cols: T Q W P R A F S N
k330: [ 88 161 112 114 110 116 112 138 174]
k961: [169 111 169 134 171 137 166 168 127]
k450: [169 111 169 134 171 167 166 168 127]
k534: [111 169 134 171 167 164 168 127 143]
k997: [114 115 124 129 115 116  99 120 116]
k759: [132 148 145  92 163 156 153 195 183]
k271: [ 88 116 110 112 138 112 114 161 127]
k410: [169 111 169 134 171 137 166 192 128]
col: [115 163 138 171]
R
col: [164 116 156 112 137]
A
col: [167 115 163 138]
R
[111 169 134 171 167 166 168 127]
k450
[ 88 161 112 114 110 116 112 138]
k330
[169 111 169 134 171 167 166 168 127]
k450

cols: K Y J G
k24: [104 130 107  95]
k822: [ 95 121  75 105]
k841: [ 95 127  75 134]
k792: [ 65 143 139 154]
k661: [ 95 133 139  86]
k972: [164  98 113 193]
k734: [ 95 140 146 115]
k29: [ 85 124  94 134]
k860: [164  98 107 144]
k558: [164 117 120 193]
k660: [144 111  88 105]
k644: [164 117 133 203]
[164 117 133 203]
k644
col: [146  94]
J
col: [105 203]
G
col: [154  86 193 115 134 144 193 105]
G
col: [ 95 164  95  85 164 164 144]
K
col: [ 86 193 115]
G

cols: M H V X
k881: [ 87 136 122  79]
k54: [153 136 122 137]
k285: [153 136 122  79]
[153 136 122 137]
k54
[153 136 122  79]
k285
[ 87 136 122  79]
k881

cols: baneg sil nolu Fadi Leb paf tura sopi Makez bamu
k708: [164  67  97  75  65 107 127  93 138 109]
k702: [124 150 180 134 177 214 148 138 146 161]
k283: [107 116 121 177 214 113 134 175 131 174]
k197: [128  56 134 177 180 139 135 135 137 148]
k983: [124 150 180 134 177 214 113 138 146 161]
[124 150 180 134 177 214 113 138 146 161]
k983
[214 113 134 175 131 174]
k283
[134 177 214 113]
k983
[124 150 180 134 177 214 148 138 146 161]
k702

cols: fef Tel kofe geg mos dak linuf barof damev
k947: [171 128 117 129 169 121  91 132 162]
k291: [100 128 123 111 180 126  93 125 200]
k756: [132 128 144 135 125 109 121 125 133]
k244: [137 128 136 135 131 120 119 125 137]
k336: [159 128 137 139  90 125 163 130  60]
k695: [176 128 130 154 149 125  94 132 156]
k535: [ 97 128 131 106 164 112  99 123 188]
k741: [123 111 177 126  93 119 152 132  39]
k512: [ 97 128 131 106 175 112  99 123 188]
k196: [ 95 129 130 114 161 124 111 128 174]
[123 111 177 126  93 119 152 132  39]
k741
[123 111 180 126  93]
k291
col: [ 91  93 121 119 163  94  99 152  99]
linuf
[137 128 136 135 131 120 119 125 137]
k244
[ 95 129 130 114 161 124]
k196
col: [119 163  94  99 152]
linuf

cols: E D C Z U L B
k277: [ 51 111 113 157 134 154 117]
k584: [161 119 147 141 151 170 123]
k929: [108 125 159 169 128 146 136]
k186: [ 57 118 127 163 108  93 139]
k600: [106 125 158 170 123 141 136]
k251: [ 63 129 144 174 106 107 141]
k181: [101 127 157 170 120 136 136]
k655: [ 99 131 159 172 120 134 140]
k36: [161 119 147  82 142 159 125]
k238: [147 161 119 157 117  82 136]
k652: [161 119 147  82 142 159 118]
[161 119 147  82 142 159 125]
k36
[161 119 147  82 142 159 118]
k652

cols: neki zupi puli Nug Zav lazoz ruv pir
k135: [100 197 149 103 109 104 196  92]
k211: [157 167 175 153 153  82 146 168]
k229: [102  94 102 136 126 146  99 140]
k845: [184 160 135 182 179 103 163 172]
k311: [192 157 137 187 184 104 164 178]
col: [135 137]
puli
col: [153 126 179]
Zav
[184 160 135]
k845
col: [ 94 160 157]
zupi

cols: tol pizeg por Zekam suta zabog Komo zirab
k138: [118  83 114 135 139 158 116 142]
k931: [127  94 148 104 159 121 146 119]
k242: [118  83 134 105 161 139 137 123]
k723: [134 103 153 112 148 109 133 132]
k628: [172 149 139 217  50  97 110 164]
k252: [134 103 153 112 148 109 147 119]
k444: [135 104 152 115 144 108 146 120]
k515: [133 102 131 140 122 127 126 135]
k774: [145 117 138 146  98 100 130 127]
k613: [146  95  92 133 125  78 141 136]
k748: [165 141 166 163  98  78 141 136]
k352: [149 120 142 145  95  92 133 125]
[145 117 138 146  98 100 130]
k774
[134 103 153 112 148 109 147 119]
k252
col: [ 50 148 144]
suta
[145  95  92 133 125]
k352

cols: pizav sus lapum ror bulik defu diban
k362: [ 95 130 130 124 128 131 140]
k550: [116 127 124 129 128 134 219]
k992: [111 131 124 133 128 134 132]
k721: [104 135 132 130 128 142 105]
k158: [ 78 131 128 122 128 131  81]
k925: [ 95 130 130 124 128 131  94]
k889: [177 124 124 125 128 124 163]
col: [219 132 105  81]
diban
col: [219 132 105]
diban
[111 131 124 133 128 134 132]
k992

cols: saf tivol rudut bipa Gunev sagep zipo kip Mubil sazes
k122: [150 173  78  77 160 145 175 103 117 201]
k810: [ 94 173  70  82 139 115 170  78 138 124]
k788: [138 103 137 155 155 157 110 150 155 151]
k273: [142  48 121 162 127 140 146 167 110 143]
k11: [143  46  79  57 161 139 184  86 117 198]
k877: [142 167  81  82 157 140 166 102 122 193]
k777: [143 195  79  57 161 139 184  86 117 198]
k697: [168 171 110  72 157 122 102 140 193 166]
col: [173 103  48  46 167 195]
tivol
[157 140 166 102 122 193]
k877
col: [166 184 102]
zipo
col: [162  57  82]
bipa
col: [ 79  81  79 110]
rudut
[143 195  79  57 161 139 184  86 117 198]
k777

cols: neme Ruvel Buno nefib bevug sovas Mam
k50: [ 74 147  98  87  70  89 134]
k107: [147 172 107  70  87  85  93]
k369: [ 74 147  98  87  70  89  99]
[ 74 147  98  87  70  89 134]
k50
col: [147  74]
neme
[ 74 147  98  87  70  89  99]
k369
col: [147 172]
Ruvel
[147  98  87  70  89  99]
k369

cols: poro pib temi levek
k557: [117 152 155 146]
k472: [ 80 130 146 193]
k337: [164 180  61 113]
k699: [186  86  77 104]
k402: [164 180 121 122]
k665: [ 80 130 181 154]
k178: [171 166  96 134]
k226: [179 179 114 156]
col: [104 122]
levek
[164 180  61 113]
k337
col: [155 146  61  77 121 181]
temi
col: [154 134]
levek
col: [121 181]
temi
col: [134 156]
levek
col: [152 130 180]
pib

cols: Pok fon Kuv pup fuf nupe buzi
k990: [159 110 151 142 145 129 127]
k173: [144 162  95 143 126 129 127]
k382: [159 110 126  95 143 152 149]
[ 95 143 126]
k173
[144 162  95 143 126 129 127]
k173
[151 142 145 129 127]
k990
col: [159 144]
Pok
col: [143  95]
pup
[126  95]
k382
col: [151  95]
Kuv

cols: Led gego felo Gon rara Kame Nebed dez ravuk
k282: [172  94 125  96 123 187  61 155 173]
k965: [ 55 150  99  49  99 100  65 163 141]
k461: [137 117 131 149 217  74 151 162 105]
k227: [141 150  99  49  99 100  65 163 141]
[149 217  74 151 162]
k461
[ 55 150  99  49  99 100  65 163]
k965
[217  74]
k461

cols: monu kanu rem Res Gepa vopur Tado Kiv zep
k531: [111  98 125 154 141 129 147 103 134]
k241: [117 102 144 141 199 127 128 110 118]
k118: [104  90 120 145 132 129 154  95 144]
k477: [129 131 124 116  89 129 140 125 136]
k45: [141 148 127 108 109 129 120 132 127]
k151: [137 143 125 119 102 129 133 129 132]
k286: [122 110 131 159 162 127 148 121 129]
k532: [ 90 104 120 141  87 130 149 109 142]
k563: [154 104 132 129  90 120  95 145 128]
k583: [147 171 124 122  96 127 112 160 116]
k993: [138 148 120 130  83 128 139 147 134]
k846: [132 127 138  80 152 129  86 120 117]
col: [119 159 141 129 122]
Res
[104  90 120]
k118
col: [120 138]
rem
col: [144 120]
rem
[104  90 120 145 132 129 154  95]
k118

cols: vop Lebed tupo dup gazon razov
k12: [122 120 131 135 150 130]
k393: [126 103 123 133 134 108]
k974: [141  61 142 168 121  88]
k769: [107 123 119 137 155 135]
col: [122 126]
vop
[141  61]
k974

cols: fater ponob Gupa sem pel Zet Sof kavi Bitum
k710: [ 88 109 144 145 138 135 138 134 107]
k4: [131 118 164 156 138 147 141 161  97]
k853: [113 151  60  72  93  88 108  67 207]
k479: [136 127 144 145 138 135 142 178  88]
k970: [151  60  72  93  90 108  67 157  97]
[151  60  72  93  88 108  67]
k853
[ 88 108]
k853

cols: vufot lomi San nudan tige lidab vogab
k93: [126 108  97 163 100 158 121]
k411: [109  92 153 111 142 124 158]
k232: [ 60 134 105 133 110 151 114]
k220: [126 108  92 163 100 158 121]
[108  92]
k220
col: [ 92 134]
lomi
[ 97 163]
k93

cols: zes Taf Rar kono tudan gazul
k233: [ 62 137 105 150 136 140]
k250: [ 62 137 105 170 136 140]
k576: [132 123 141 134 146 106]
k555: [146 140  96 108 111 132]
k41: [ 90 132 123 141 134 144]
k218: [124  99 118 118 102 178]
[105 170 136]
k250
[111 132]
k555
col: [170 134 108 141 118]
kono
col: [108 141]
kono
[132 123 141 134 144]
k41
col: [150 170]
kono

cols: dov nam Lifud Nog Zuri Povum
k522: [126 123  81 130 144 131]
k718: [131 130 131 100 164 123]
k890: [130 132 194 130  65 123]
k14: [129 125  47 125  47 127]
k355: [130 131 164 131 100 122]
[130 131 164 131 100]
k355
[100 164]
k718

cols: kib Fusa nul num vam Zis Dufe fipat tevoz
k616: [161 105 102 122 117 155  93 130 116]
k779: [120 138 144 140 137  99 144 136 135]
k916: [162  61 105 166 128 104  65 201 131]
k62: [127 132 122 117 124 143 129 115 125]
k23: [185 128  83  80  99 220  91  66  94]
col: [104 143]
Zis
col: [138  61 132 128]
Fusa
col: [144  65 129]
Dufe

cols: tegap Daf Lin dipu rudu musav zaziz Revi
k771: [122 131 114  85 157 107 120 154]
k103: [119 122 127 125 131 106 128 134]
k523: [119 124 119 103 142 108 147 144]
k431: [120 123 121 110 137 110 142 140]
k60: [141 133 128 134 122 160 128 120]
k170: [ 93 103 123 119 124  61 130 144]
k142: [127 129 125 119 135 124 135 133]
k405: [122 131 114  85 157 107 159 154]
k167: [142 143 126 117 146 142 134 136]
k745: [124 126 134 140 120 121 117 119]
[134 140]
k745
col: [130 135 159 134]
zaziz

cols: fepop mokes mafen vife ramul kozad mudo nuti vogov Dugo
k258: [123 101 103 114 189 108  95 105 142  39]
k389: [136 134 122 132 121 141 117 133 143 106]
k785: [ 69 103 136 117 158  59 152 102 103 171]
k987: [183 173 125 151 101 211  94 148 157  37]
k260: [128 127 127 126 128 127 128 125 130 130]
k318: [ 99  90 135 116 132  79 149 112  94 193]
k735: [131  94 103 109 181 113 117 106 143 133]
k499: [120 110 131 124 137 117 128 134 104 144]
k360: [173 151 125 183 101 108  90 105 139  38]
k109: [128 128 128 128 128 128 128 128 128 128]
k439: [123 111 134 136 137 126 120 147 119 123]
k80: [189 137  95 114 140 160  73 115 115  61]
[117 133 143 106]
k389
[183 173 125 151 101]
k987

cols: rek nilam Balil zik Kosob lorur
k371: [189 204 129 128 178 183]
k171: [162 179 129 144 175 153]
k199: [ 99 181 129 126 156 126]
k911: [207  61 127 132  83 190]
[181 129 126]
k199
col: [153 126]
lorur
col: [178 175 156]
Kosob

cols: rikas zar zemam Dogi
k269: [169 158 111 212]
k859: [ 91 111 132 195]
k736: [ 72 106 152 132]
k7: [ 72 106 144 145]
col: [195 132 145]
Dogi
[169 158 111]
k269

cols: zoso Nelup Bil borib Mut
k323: [143  82 153 174 135]
k675: [ 82 153  67 114 121]
k910: [153  82 143 174 102]
col: [153  67]
Bil
[143  82 153 174]
k323
[143  82 153 174 135]
k323
[153  82]
k910
[ 82 153 174]
k323

cols: lirev Gemu Mulob seb
k627: [158 165 157 112]
k980: [ 95 171 113  37]
k952: [158 165  98 112]
k243: [176  78 112 202]
[165 157]
k627
col: [ 98 112]
Mulob
[158 165  98]
k952
col: [165  78]
Gemu

cols: vip sakuz dok Sapos zepar
k991: [ 65 130  35 127 126]
k248: [ 54 127  71 125  94]
k287: [127  71 123 127 126]
[ 65 130  35]
k991
[127  71 125]
k248
[123 127 126]
k287

cols: Filam gen Feb sis Gire Ruso Vagog
k762: [ 95 127  93 216 195 169 132]
k441: [114  70  74 108 204 170 100]
k47: [ 72 108 204 150 126 102  92]
[ 72 108 204]
k47
col: [114  72]
Filam
col: [195 204]
Gire
[108 204 170]
k441
[ 74 108 204]
k441
col: [132 100]
Vagog

cols: Lim buza pibag napi dar numi
k19: [165 119 113 127 129 106]
k686: [130  81  67  61 122 121]
k307: [134 135 137 131 153  94]
k49: [ 96 164 181 155 136 126]
k508: [ 88 105 108  78 149 118]
k297: [ 78 135 149 111 148 121]
k203: [139  82  68  68 130 112]
k648: [128 129 106 129 133 135]
k928: [ 95 163 178 152 125 138]
[133 135]
k648
col: [122 153 136 149]
dar
col: [ 94 126 118 121 112 135]
numi
[127 129 106]
k19

cols: bafos seg Nom Vanen Lon
k130: [141 127 109  85 142]
k367: [145 128 107 102 117]
k836: [127 128 108  57 105]
col: [102  57]
Vanen
[107 102 117]
k367

cols: Pina dudu dogar sabe kiro Galar puref ped Ruvid bebo
k324: [153 149 104 137 144 146 149 118 141 150]
k849: [112 153 130 115 149 108 111 127 101  88]
k639: [116 201 144 141 132 107 119 139 119 104]
k487: [153 149 104 137 144 146 149 118 141 111]
[149 104 137 144 146 149 118 141 111]
k487
[153 149 104 137 144 146 149 118 141 111]
k487
col: [149 111 119]
puref
col: [108 107 146]
Galar
col: [101 119 141]
Ruvid

cols: Kudag zov Kuzas bepu
k949: [157 204 215  97]
k629: [143  91 176  91]
k917: [ 86 168 143  97]
k234: [158 178 185 119]
k305: [110 129 215  97]
k971: [110 129 136 114]
[110 129 136 114]
k971
col: [129 129]
zov
[ 86 168 143]
k917

cols: vari gel gevi ketuv favog nidol las bib safan Lilu
k943: [131 145 100 119 120 128 156 151 155  97]
k9: [109 151 106  83 108  89 105 153 108 132]
k573: [108 134  89 106 151 187 109  83  81 103]
k338: [133 104  91 164  99 128 108 176 164 157]
k510: [184 121  84 117 129 144 143 167 116  79]
k743: [109 151 106  83 108  89 134 187 130 216]
k65: [127 143 105  78 157 177 134 164  97 135]
k231: [138 149 121 146 165 109 142 169  96 201]
[109 151 106  83 108  89 134 187]
k743
col: [145 151 134]
gel
col: [ 99 129 108 157]
favog

